Below are the code and all the weights of a small trained network. Each question names an input and a target symbol and asks about switching units off, where a switched-off unit gives its printed mean instead of its output.

import numpy as np


def w(rows, s, z=0):
    codes = np.array(rows[::2]) - 128.0
    scale = np.full(codes.shape[1], s)
    scale[-1] = z or s
    return codes * scale


def norm(h):
    return h / np.sqrt((h * h).mean(-1, keepdims=True) + 1e-5)


def f(y):
    return y / 2 * (1 + np.tanh(0.7978845608 * (y + 0.044715 * y**3)))


def softmax(a):
    e = np.exp(a - a.max(-1, keepdims=True))
    return e / e.sum(-1, keepdims=True)


def log_softmax(a):
    a = a - a.max(-1, keepdims=True)
    return a - np.log(np.exp(a).sum(-1, keepdims=True))


def net(x, mask):
    ids = ['ΓΘΩζημ'.index(c) for c in x.split()]
    T = len(ids)
    res = E[ids] + P[:T]
    r = norm(res)
    for j in range(2):
        rows = slice(4 * j, 4 * j + 4)
        q, k, v = (r @ M[0][rows].T for M in (Q, K, V))
        z = softmax(np.where(np.tri(T) > 0, q @ k.T / 4**0.5, -1e9)) @ v
        o = O[0][rows]
        res = res + np.where(mask[j], z, o[:, -1]) @ o[:, :-1]
    y = f(norm(res) @ A[0][:, :-1].T + A[0][:, -1])
    res = res + np.where(mask[2:10], y, B[0][:, -1]) @ B[0][:, :-1]
    return log_softmax(norm(res)[-1] @ U[:, :-1].T + U[:, -1])


Q, K, V, O, A, B = {}, {}, {}, {}, {}, {}
E = w([
[115,248,48],'Γ',
[110,3,100],'Θ',
[58,89,90],'Ω',
[105,169,224],'ζ',
[136,225,48],'η',
[229,115,214],'μ',
],0.016)
P = w([
[177,62,255],'0',
[181,34,95],'1',
[176,72,120],'2',
[171,92,134],'3',
[145,89,120],'4',
[148,115,132],'5',
[109,92,123],'6',
[134,148,136],'7',
[111,105,95],'8',
[119,164,141],'9',
[106,159,145],'10',
[113,132,121],'11',
],0.0075)
Q[0] = w([
[53,60,189],'h0',
[124,88,219],'h0',
[113,155,3],'h0',
[114,111,125],'h0',
[124,113,142],'h1',
[78,102,111],'h1',
[36,44,91],'h1',
[78,165,62],'h1',
],0.014)
K[0] = w([
[155,159,155],'h0',
[189,125,103],'h0',
[13,157,60],'h0',
[110,155,191],'h0',
[168,109,190],'h1',
[55,250,111],'h1',
[102,171,129],'h1',
[53,57,227],'h1',
],0.012)
V[0] = w([
[90,122,113],'h0',
[153,88,175],'h0',
[103,108,81],'h0',
[255,208,83],'h0',
[210,49,163],'h1',
[61,156,170],'h1',
[110,93,119],'h1',
[119,139,68],'h1',
],0.012)
O[0] = w([
[77,47,240,192],'h0',
[176,183,180,1],'h0',
[33,118,111,225],'h0',
[254,199,122,104],'h0',
[183,105,141,60],'h1',
[12,235,64,171],'h1',
[78,118,163,150],'h1',
[119,42,122,150],'h1',
],0.0072,0.002)
A[0] = w([
[113,137,250,66],'n0',
[107,178,102,140],'n1',
[112,152,165,3],'n2',
[129,186,88,158],'n3',
[87,162,65,191],'n4',
[90,134,130,109],'n5',
[196,120,107,209],'n6',
[93,185,92,99],'n7',
],0.02,0.004)
B[0] = w([
[127,242,7,167],'n0',
[148,3,88,188],'n1',
[165,153,63,126],'n2',
[59,45,71,190],'n3',
[126,115,43,251],'n4',
[159,176,145,163],'n5',
[75,76,240,168],'n6',
[176,25,136,204],'n7',
],0.0057,0.011)
U = w([
[148,97,51,98],'Γ',
[120,9,185,2],'Θ',
[17,127,192,130],'Ω',
[110,213,84,159],'ζ',
[136,146,120,94],'η',
[146,125,182,231],'μ',
],0.014,0.0043)

Each question gives the input, a string of symbols that net reads in full, and the target symbol t.
The units are the heads (4 rows each of Q, K, V and O) and the neurons (one row each of A and B). Each row of codes is followed by its name. A weight is (code - 128) times the scale printed after its matrix; where a second scale follows, it is the last column's (O, A, B and U).
mask holds one flag per unit, heads first, then neurons. A switched-off unit (its flag False) gives its mean, the last column of its rows in O or B, instead of its output. The means were averaged over made-up inputs and are rounded, as every weight is.
A unit's drop is (log p(t) with every unit on - log p(t) with that unit switched off) / (log p(t) with every unit on - log p(t) with every unit switched off).
The circuit of an input: a set's keep is (log p(t) with only the set's units on - log p(t) with every unit switched off) / (log p(t) with every unit on - log p(t) with every unit switched off). Starting from all 10 units, units are removed one at a time, each time the one whose removal leaves the highest keep (on an exact tie, the one counted first), for as long as the keep stays at least 0.8.
circuit, biggest first: the units of the circuit, biggest drop first
k most important neurons: the k neurons with the biggest drops, biggest first
heads that matter: for each layer, one digit per head in row order, 1 if its drop is at least 0.15 and else 0, layers parted by /
drop when u is switched off: that unit's drop, to one decimal
input Ω Ω Ω, target Ω: circuit, biggest first -> [h0, n1]
input Γ Θ Θ Θ Γ, target Θ: circuit, biggest first -> [h1, n6]
input Ω Ω Θ Ω Θ, target Ω: heads that matter -> 10
input Γ Θ η Γ, target Θ: circuit, biggest first -> [n6, h1]
input Γ Γ Γ Γ Θ Ω Θ ζ Γ Γ Γ μ, target μ: heads that matter -> 00
input Γ η Γ Γ Γ Ω Γ η μ ζ, target μ: 2 most important neurons -> [n4, n6]
input η Θ Ω Γ Ω μ μ Γ Γ Γ Ω Γ, target Ω: heads that matter -> 10
input Γ μ Γ, target μ: heads that matter -> 11
input Ω η Ω Ω Ω η, target Ω: heads that matter -> 10
input Γ Γ Γ μ ζ, target μ: 2 most important neurons -> [n6, n4]
input Ω Ω ζ Ω, target Ω: drop when h0 is switched off -> 1.3
input ζ ζ Γ Θ μ, target μ: drop when n6 is switched off -> 0.1
input Γ Θ Γ ζ Ω Γ Θ ζ, target ζ: drop when n0 is switched off -> 0.3
